Below is a small trained network, with its code and all its weights. Each question gives an input and a class and asks what happens when units are switched off, that is, made to give their printed mean instead of their output.

import numpy as np


def w(rows, s, z=0):
    codes = np.array(rows[::2]) - 128.0
    scale = np.full(codes.shape[1], s)
    scale[-1] = z or s
    return codes * scale


def f(y):
    return np.maximum(y, 0)


def log_softmax(a):
    a = a - a.max(-1, keepdims=True)
    return a - np.log(np.exp(a).sum(-1, keepdims=True))


def net(x, mask):
    res = np.array(x, float).reshape(1, 3) / 4 @ E
    y = f(res @ A[0][:, :-1].T + A[0][:, -1])
    res = res + np.where(mask, y, B[0][:, -1]) @ B[0][:, :-1]
    return log_softmax(res[-1] @ U[:, :-1].T + U[:, -1])


A, B = {}, {}
E = w([
[251,137,152],'x0',
[97,199,204],'x1',
[111,191,64],'x2',
],0.012)
A[0] = w([
[128,208,73,175],'n1',
[118,250,87,206],'n2',
[126,200,216,252],'n3',
[233,221,158,152],'n4',
[74,107,64,181],'n5',
[62,104,136,176],'n6',
[207,64,80,148],'n7',
[94,81,69,180],'n8',
[109,29,118,103],'n9',
[46,145,182,49],'n10',
[183,18,103,183],'n11',
[212,101,97,162],'n12',
],0.012,0.0045)
B[0] = w([
[48,116,168,197],'n1',
[1,94,129,221],'n2',
[101,100,177,245],'n3',
[149,44,83,249],'n4',
[113,176,98,218],'n5',
[172,164,128,203],'n6',
[192,199,169,238],'n7',
[119,165,76,214],'n8',
[139,115,36,200],'n9',
[172,178,202,191],'n10',
[178,167,90,255],'n11',
[229,169,215,227],'n12',
],0.0095,0.01)
U = w([
[227,204,144,124],'0',
[133,83,95,2],'1',
[158,2,149,183],'2',
[134,183,216,107],'3',
[144,115,31,156],'4',
[149,94,127,65],'5',
[11,151,112,157],'6',
],0.011,0.0093)

Each question gives the input, the list of numbers given to net, and the class t.
The units are the neurons (one row each of A and B). Each row of codes is followed by its name. A weight is (code - 128) times the scale printed after its matrix; where a second scale follows, it is the last column's (A, B and U).
mask holds one flag per neuron, in row order. A switched-off neuron (its flag False) gives its mean, the last column of its row in B, instead of its output. The means were averaged over made-up inputs and are rounded, as every weight is.
A unit's drop is (log p(t) with every unit on - log p(t) with that unit switched off) / (log p(t) with every unit on - log p(t) with every unit switched off).
The circuit of an input: a set's keep is (log p(t) with only the set's units on - log p(t) with every unit switched off) / (log p(t) with every unit on - log p(t) with every unit switched off). Starting from all 12 units, units are removed one at a time, each time the one whose removal leaves the highest keep (on an exact tie, the one counted first), for as long as the keep stays at least 0.8.
units of the circuit, in order: the units of the circuit, biggest drop first
top k neurons: the k neurons with the biggest drops, biggest first
drop when u is switched off: that unit's drop, to one decimal
input [-1,-6,-1], class 0: units of the circuit, in order : (n7; n2)
input [-3,-6,-5], class 4: top neuron : (n9)
input [-3,-6,6], class 6: units of the circuit, in order : (n1; n4)
input [1,-5,7], class 6: units of the circuit, in order : (n2; n1)
input [-3,-7,1], class 0: top 3 neurons : (n4; n2; n7)
input [-3,-2,-4], class 4: units of the circuit, in order : (n12; n9; n3)
input [3,3,4], class 6: units of the circuit, in order : (n2; n12)
input [-1,-7,8], class 6: units of the circuit, in order : (n1; n2)
input [1,5,-4], class 2: top 2 neurons : (n7; n12)
input [-2,-7,3], class 0: top 2 neurons : (n7; n4)
input [-3,-7,-1], class 0: top 4 neurons : (n7; n4; n2; n11)
input [-5,-2,-4], class 4: drop when n2 is switched off : 0.2
input [2,3,4], class 6: drop when n2 is switched off : 0.1
input [8,6,-8], class 2: units of the circuit, in order : (n4)
input [3,4,-8], class 2: drop when n7 is switched off : 0.1
input [8,4,2], class 2: drop when n2 is switched off : 0.0
